Below is a small trained network, with its code and all its weights. Each question gives an input and a class and asks what happens when units are switched off, that is, made to give their printed mean instead of their output.

import numpy as np


def w(rows, s, z=0):
    codes = np.array(rows[::2]) - 128.0
    scale = np.full(codes.shape[1], s)
    scale[-1] = z or s
    return codes * scale


def norm(h):
    return h / np.sqrt((h * h).mean(-1, keepdims=True) + 1e-5)


def f(y):
    return np.maximum(y, 0)


def log_softmax(a):
    a = a - a.max(-1, keepdims=True)
    return a - np.log(np.exp(a).sum(-1, keepdims=True))


def net(x, mask):
    res = np.array(x, float).reshape(1, 2) / 4 @ E
    u = 0
    for l in range(3):
        y = f(norm(res) @ A[l][:, :-1].T + A[l][:, -1])
        res = res + np.where(mask[u : u + 12], y, B[l][:, -1]) @ B[l][:, :-1]
        u += 12
    return log_softmax(norm(res)[-1] @ U[:, :-1].T + U[:, -1])


A, B = {}, {}
E = w([
[118,250,84,44],'x0',
[130,215,246,179],'x1',
],0.0011)
A[0] = w([
[70,182,27,5,49],'0.n0',
[178,45,35,124,34],'0.n1',
[207,223,162,126,3],'0.n2',
[156,76,85,127,22],'0.n3',
[99,104,178,135,81],'0.n4',
[158,124,95,157,155],'0.n5',
[66,119,195,166,50],'0.n6',
[128,103,101,110,73],'0.n7',
[164,94,115,120,112],'0.n8',
[128,80,87,134,18],'0.n9',
[151,178,171,102,41],'0.n10',
[76,65,151,169,90],'0.n11',
],0.0032,0.0013)
B[0] = w([
[250,176,49,60,253],'0.n0',
[59,148,167,145,221],'0.n1',
[45,142,181,84,180],'0.n2',
[63,138,154,163,165],'0.n3',
[159,122,115,68,154],'0.n4',
[118,167,139,152,156],'0.n5',
[181,154,159,135,170],'0.n6',
[112,153,152,155,152],'0.n7',
[109,148,137,142,158],'0.n8',
[48,156,148,167,159],'0.n9',
[73,133,167,87,161],'0.n10',
[200,75,136,109,184],'0.n11',
],0.0025,0.0023)
A[1] = w([
[1,25,124,220,23],'1.n0',
[71,193,182,99,65],'1.n1',
[136,127,146,176,82],'1.n2',
[126,131,130,123,86],'1.n3',
[77,95,86,131,167],'1.n4',
[177,113,156,177,46],'1.n5',
[60,154,161,165,9],'1.n6',
[253,90,161,140,2],'1.n7',
[59,135,110,74,173],'1.n8',
[124,51,34,145,223],'1.n9',
[90,187,75,104,199],'1.n10',
[145,134,21,58,55],'1.n11',
],0.0032,0.0012)
B[1] = w([
[88,144,112,2,245],'1.n0',
[85,135,160,135,204],'1.n1',
[128,124,90,138,156],'1.n2',
[132,124,136,118,128],'1.n3',
[71,109,147,151,189],'1.n4',
[145,120,92,138,169],'1.n5',
[98,135,153,143,151],'1.n6',
[153,108,134,198,181],'1.n7',
[165,120,154,178,211],'1.n8',
[75,153,191,113,248],'1.n9',
[134,106,118,179,249],'1.n10',
[114,142,150,222,241],'1.n11',
],0.0038,0.0018)
A[2] = w([
[104,159,139,13,104],'2.n0',
[219,81,145,145,70],'2.n1',
[68,121,155,145,192],'2.n2',
[60,108,75,213,41],'2.n3',
[141,144,47,152,232],'2.n4',
[178,103,146,124,86],'2.n5',
[96,205,100,66,119],'2.n6',
[131,127,144,106,63],'2.n7',
[103,176,156,123,76],'2.n8',
[199,184,128,196,121],'2.n9',
[131,197,127,140,108],'2.n10',
[253,105,64,60,7],'2.n11',
],0.0042,0.002)
B[2] = w([
[115,38,101,132,193],'2.n0',
[197,71,164,190,172],'2.n1',
[124,173,75,129,253],'2.n2',
[92,124,150,204,164],'2.n3',
[83,158,173,167,220],'2.n4',
[137,121,145,144,147],'2.n5',
[198,36,118,135,213],'2.n6',
[124,116,143,120,128],'2.n7',
[156,147,140,85,173],'2.n8',
[120,75,103,68,249],'2.n9',
[155,130,128,85,201],'2.n10',
[111,213,2,176,158],'2.n11',
],0.0044,0.0023)
U = w([
[57,159,114,247,124],'0',
[103,223,227,92,185],'1',
[221,44,195,205,174],'2',
[186,188,21,144,188],'3',
[35,58,123,62,180],'4',
[250,137,132,17,115],'5',
[139,133,128,130,1],'6',
[140,132,128,129,22],'7',
],0.012,0.0073)

Each question gives the input, the list of numbers given to net, and the class t.
The units are the neurons (one row each of A and B). Each row of codes is followed by its name. A weight is (code - 128) times the scale printed after its matrix; where a second scale follows, it is the last column's (A, B and U).
mask holds one flag per neuron, layer by layer. A switched-off neuron (its flag False) gives its mean, the last column of its row in B, instead of its output. The means were averaged over made-up inputs and are rounded, as every weight is.
A unit's drop is (log p(t) with every unit on - log p(t) with that unit switched off) / (log p(t) with every unit on - log p(t) with every unit switched off).
The circuit of an input: a set's keep is (log p(t) with only the set's units on - log p(t) with every unit switched off) / (log p(t) with every unit on - log p(t) with every unit switched off). Starting from the 12 units with the biggest drops (on a tie, the unit counted first), units are removed one at a time, each time the one whose removal leaves the highest keep (on an exact tie, the one counted first), for as long as the keep stays at least 0.8.
units of the circuit, in order: the units of the circuit, biggest drop first
most important unit: the unit with the biggest drop
k most important neurons: the k neurons with the biggest drops, biggest first
top k neurons in layer l: the k neurons of layer l with the biggest drops, biggest first
drop when u is switched off: that unit's drop, to one decimal
input [8,4], class 5: most important unit	2.n6
input [-1,-7], class 0: units of the circuit, in order	[1.n11, 2.n3]
input [-1,-8], class 0: units of the circuit, in order	[1.n11, 2.n3]
input [-2,5], class 1: 2 most important neurons	[0.n0, 2.n6]
input [1,-2], class 0: top 2 neurons in layer 1	[1.n0, 1.n11]
input [-3,-1], class 4: 2 most important neurons	[0.n0, 1.n0]
input [-1,3], class 1: top 2 neurons in layer 1	[1.n0, 1.n1]
input [0,1], class 1: 2 most important neurons	[0.n0, 1.n0]
input [-4,-1], class 4: 2 most important neurons	[0.n0, 1.n0]
input [4,-8], class 0: 2 most important neurons	[1.n11, 2.n4]
input [-3,-2], class 4: drop when 1.n0 is switched off	1.2
input [6,5], class 5: drop when 1.n9 is switched off	0.2
input [-8,-7], class 4: drop when 1.n0 is switched off	0.5
input [-7,-3], class 4: drop when 1.n6 is switched off	0.0
input [-4,-3], class 4: most important unit	1.n0
